Each row is followed by one of two labels, saying whether the row has a hidden trait. Each part has a new trait and two new labels.
[ -9   1 -14  -2  16  11  -7  -3   0 -17  -8  10  37  -2  11  14  -7 -12
  -4  13   1  -4 -16  36  15  11   1  14   5 -18   3  23  30   4 -13   4
   4   6 -30  16  -9]
pb
[-10  -1  -6   7  10   5 -14   1   1  -4   0  -5  11  20   4   0   0  -3
  -8   4   1   5 -11   0   8  -1  -3   4  -2 -21   3   6  16   0  -1  -9
   2  19 -23  -2   5]
zn
[ -3  -5   1  18  -4  16 -18  11  17 -13 -10  17  13  11   2   9 -14  23
  -3   0   2   2 -12  32  37  17 -10  -1   7   7  12  24   9  10  12   9
  -8   6 -12  -3  -3]
zn
[  8   9 -28 -36  28 -26  -6 -17 -38  39  38   6  20 -63  18 -10  28 -24
  -9  32   4  -3  37 -39 -63 -63   9  12 -54 -37 -13 -50  47 -10 -36   3
  11  16  -7  -4 -35]
pb
[  9  -3  -8 -16 -14   3  -8 -13 -29   6  13   2   8 -33   3  12  18  -7
   2  13  -9  -6  12 -28 -24  20   9   2   4  18 -10   0  -7   5  -7  17
  -8 -10   4  16 -25]
zn
[  3   2  -8   0   9   1  -6   6   4   4   4  19  15 -20   9   1  -6  12
  -3   7   7  -2   6  27   7 -26  -5   3 -17  -8   7   1  30   3  -6   7
   1   5  -5  -7 -12]
zn
[  5   1 -12  -7   6   5  -2  -3  -3  -4  -1  30  27 -28  14  14  -3   1
   3  12   4  -9   5  33   7  -9   2  10  -8   2   3  13  44   6 -16  20
   0 -10  -6  10 -28]
pb
[  4   0  -6 -11   0  -2   1 -10 -12   0   4  10  13 -28   4   9   6 -10
   2  11  -4  -6   8  -1 -13   7   7   6  -1   7  -5   3   5   3 -12  13
  -1  -9   0  15 -17]
pb
[ -9   3  -5  -1  10   6  -3   1   2  -6  -2  -7  13  21   6  -2  -1 -12
  -4   0   4  -1 -18  17   8  -4  -1  10   2 -23   0   6  17  -1  -6 -12
   7  10 -19  -2   3]
zn
[  2  -3  -3  -5  -6   5   1  -8 -10  -6   0   8   7 -16   1  12   3 -11
   2   7  -6  -4  -1   0  -2  23   6   2   9  14  -3  13  -4   5  -5  14
  -4  -9  -3  15 -10]
zn
[ 16  -4  -8 -12 -16   6  -6  -7 -17   4   6  30  16 -45   5  18   5   8
   7  10  -4  -9  20   4  -5   5   5   1  -2  28  -2  15   7  12  -7  33
 -12 -22  16  16 -36]
pb
[  5  -2  -5 -14  -7  -7  -2 -15 -24   8  13  -5  -4 -28  -1   4  20 -17
   0   8 -10  -1  17 -45 -34  11  10   0  -2  10 -11 -11 -14  -1  -7   8
  -4  -1   5  16 -10]
zn
[  2  -3 -13 -16   5   0  -5 -22 -22 -12   0  17  27 -40   9  21  11 -26
  -1  23 -13  -6   6 -13 -20  30  14  11   8  12  -7  17   6   6 -21  24
  -3  -8 -16  38 -20]
pb
[  7  -1  -9  -7   2   1  -1  -5  -5  -3  -2  31  24 -36  13  16  -4   4
   3  16   1  -9  11  25   2  -2   3   6  -5  12   3  14  25   7 -13  24
  -3 -12  -6  14 -26]
pb
[ -3   1  -9   2  15   2  -9   3   7   0   0  14  17  -2   9   3  -6   6
  -6   9   5   0  -2  22  10 -20  -5   5 -15 -16   6   5  32   3  -7   3
   2  10 -15  -4  -8]
zn
[ -6   3 -11   2  23   1   1  -1  11 -16 -11  17  26  -3  11   6 -12  -2
  -4  11   6  -3  -7  44  18 -16  -2  10  -8 -16   8  12  38   2 -13  14
   7   6 -20   5  -6]
pb
[ 10   0 -10  -7   4   1  -4   2  -1   6   4  34  22 -34  11   8  -3  13
   2  12   6  -9  17  30   6 -26  -1   4 -18   5   5   5  35   7 -12  23
  -2  -8   5   0 -31]
pb
[-10   1 -11  -4  20  -2  -9 -11 -10  -7   1  -7  16   6   6   2   6 -22
  -9  17  -4   3  -7 -13 -14   4   5   8  -1 -18  -3   2  13  -1 -11  -3
   4  17 -35  14   5]
zn
[ -1  -5  -8  -5  -5  10 -16  -8 -16  -5   5   3  12  -8   3  12  13  -9
  -3  14  -8   0   0 -13  -7  25   6   3   8   6  -4  12  -3   6  -2  10
  -6   2 -13  19 -11]
zn
[  6   1 -15  -5  19  -7  -1  -4   2  -1  -2  42  26 -45  13  10  -7   8
  -1  20   4  -7  18  34   2 -32   0   6 -24   2   7   8  47   6 -17  26
   1  -4  -5   9 -28]
pb
[ 11  -2 -10 -16  -4  -3  -2 -14 -21   0   6  25  18 -53   7  18   8  -7
   4  18  -8  -9  20  -9 -19   9  10   4  -3  25  -5   8  11   7 -16  28
  -6 -16   4  24 -32]
pb
[  0   2  -9  -8   8   1  -4  -1  -6   4   6   8  19  -9   8   2   2  -3
  -1   8   4  -4   3  12  -5 -20   0   7 -12 -14   1  -2  25   0 -12   2
   3   5  -7  -3 -16]
pb
[  9  -4 -10 -16 -18  15 -17  -1 -26   8  16   9  18 -17   7  13  15  -1
   3   5  -4  -6   6 -12  -6  20   4   6   3  10  -8   7   6   8  -4  16
 -10  -9   2   7 -30]
pb
[ 13  -2  -6  -7  -5  -2  -2  -1  -4   7   5  31  10 -35   5  10  -2  16
   4   8   1  -8  22   8  -5 -14   0  -2 -14  23   3   4  17   7  -7  25
  -8 -15  16   7 -31]
pb
